Each row is followed by its group and then its class within the group.
[.12, .26, .09, -.27, -.20, .10, .01, -.14, -.28, -.28, -.14, .03, -.17, -.09, -.06, -.37, -.07, .13, .03, -.02, -.18, -.15, -.04, -.01, -.13, .01, -.10, -.20, .22, .18, -.06, -.11, -.26, .27, -.17, .06, .09, .09, -.32, -.24, .10, .11, .19, .40, .09, .16, .34, -.15, .04, -.10, .43] : PR/Sq
[-.19, -.03, .03, -.44, -.14, .05, -.11, .12, -.04, -.17, -.14, .07, -.16, -.16, -.03, .30, -.25, .16, -.34, .19, -.18, -.10, .11, .26, .25, .24, .25, .10, -.04, .02, -.05, -.10, -.03, .09, .05, .32, .04, .14, -.05, .11, -.02, .08, .24, .36, -.01, .01, .39, -.20, -.05, .04, .16] : RC/Hr
[-.11, -.11, -.10, -.24, -.11, -.08, -.02, -.05, .21, -.08, .11, .01, -.22, -.02, -.07, .17, -.12, -.14, -.35, .00, .17, .10, -.07, .20, .48, .25, .24, .17, -.31, .06, .07, .01, -.02, -.09, .15, .31, .13, .07, -.04, -.06, .01, .12, .20, .05, .07, .10, .20, -.37, -.12, .10, .00] : RC/PP
[-.05, -.17, .05, -.06, -.21, .22, .27, -.18, -.44, .03, -.10, .05, .27, .10, -.24, -.19, -.14, -.05, -.25, .01, .14, .08, .29, .31, .23, .02, .07, -.04, .24, .06, -.07, -.30, .61, .08, .00, -.17, .19, -.22, -.40, -.02, .18, .18, -.03, .49, .21, .09, .07, -.12, .12, -.13, .39] : MM/Jz
[.09, .04, .07, -.39, -.18, .19, .18, -.22, -.23, -.23, -.12, -.14, -.09, -.14, -.03, -.06, -.16, .10, -.07, .09, -.02, -.12, .05, .00, -.09, .08, -.17, -.16, .16, .19, -.14, -.34, -.32, .57, -.08, .04, .19, .11, -.24, -.15, .08, .00, .07, .45, .22, .00, .20, -.31, .14, .01, .28] : PR/Sq
[-.06, -.01, -.04, -.28, -.23, -.04, .04, -.26, -.22, -.11, -.02, -.01, -.14, -.11, .04, -.20, -.05, -.04, -.15, .04, -.19, -.07, .10, .15, .17, .03, .30, -.14, -.22, .05, .09, -.01, -.03, .13, -.01, .12, -.03, .05, -.10, -.11, -.15, .04, .28, .48, .02, .07, .18, -.06, -.08, .00, .23] : RC/Hr
[.16, .22, .14, .10, -.43, .10, .20, -.25, -.21, -.20, -.30, .07, -.10, .15, -.13, -.08, -.55, .21, -.03, -.06, .08, -.28, -.06, .22, -.04, .22, -.16, -.14, .39, .29, -.09, -.43, .04, .20, -.14, .16, .34, .36, -.28, -.09, .11, .30, .20, .05, .32, -.10, .35, -.06, .26, -.24, .23] : PR/Sq
[.16, -.03, .08, -.16, -.21, .14, .24, -.15, .19, .23, -.33, .00, .01, .07, -.13, .02, .05, -.18, -.15, .05, -.03, .10, .17, .34, -.08, -.18, .08, .08, .23, -.01, -.27, -.12, -.10, .14, .44, -.09, .05, -.32, -.39, .00, -.05, .00, .03, .64, .02, .35, -.01, -.11, -.05, -.02, .34] : MM/Jz
[.18, .15, .04, -.11, -.21, .12, .07, -.23, -.14, .05, -.20, .05, .20, .02, -.01, -.18, -.04, .05, .04, -.11, -.09, -.10, .01, .01, -.03, -.01, .01, .05, .36, .37, -.23, .09, .01, .11, -.06, -.20, .05, -.10, -.14, -.18, .08, .12, .06, .63, -.09, -.12, -.15, .06, .01, .11, .34] : MM/Jz
[.01, .06, .01, -.22, -.44, -.16, .03, -.12, .20, -.20, .05, .10, -.16, -.06, .18, .12, -.13, -.20, -.15, -.01, -.22, -.02, -.13, .03, .32, .08, .12, .17, -.21, .21, -.12, .35, -.33, -.15, -.17, .36, -.09, .12, -.05, -.14, .01, .32, .22, .27, .19, .09, .32, -.07, -.14, .35, -.07] : RC/PP
[-.12, -.02, -.19, -.12, .07, -.17, .04, .08, .06, .09, -.05, .05, -.09, -.12, -.07, .35, -.01, -.05, -.17, .01, -.35, .12, -.02, .26, .24, .23, .34, .29, -.24, .07, -.15, -.01, .02, .04, .20, .31, .07, .01, -.10, -.12, .08, .24, .07, .21, .07, .04, .32, -.13, -.09, .09, .17] : RC/PP
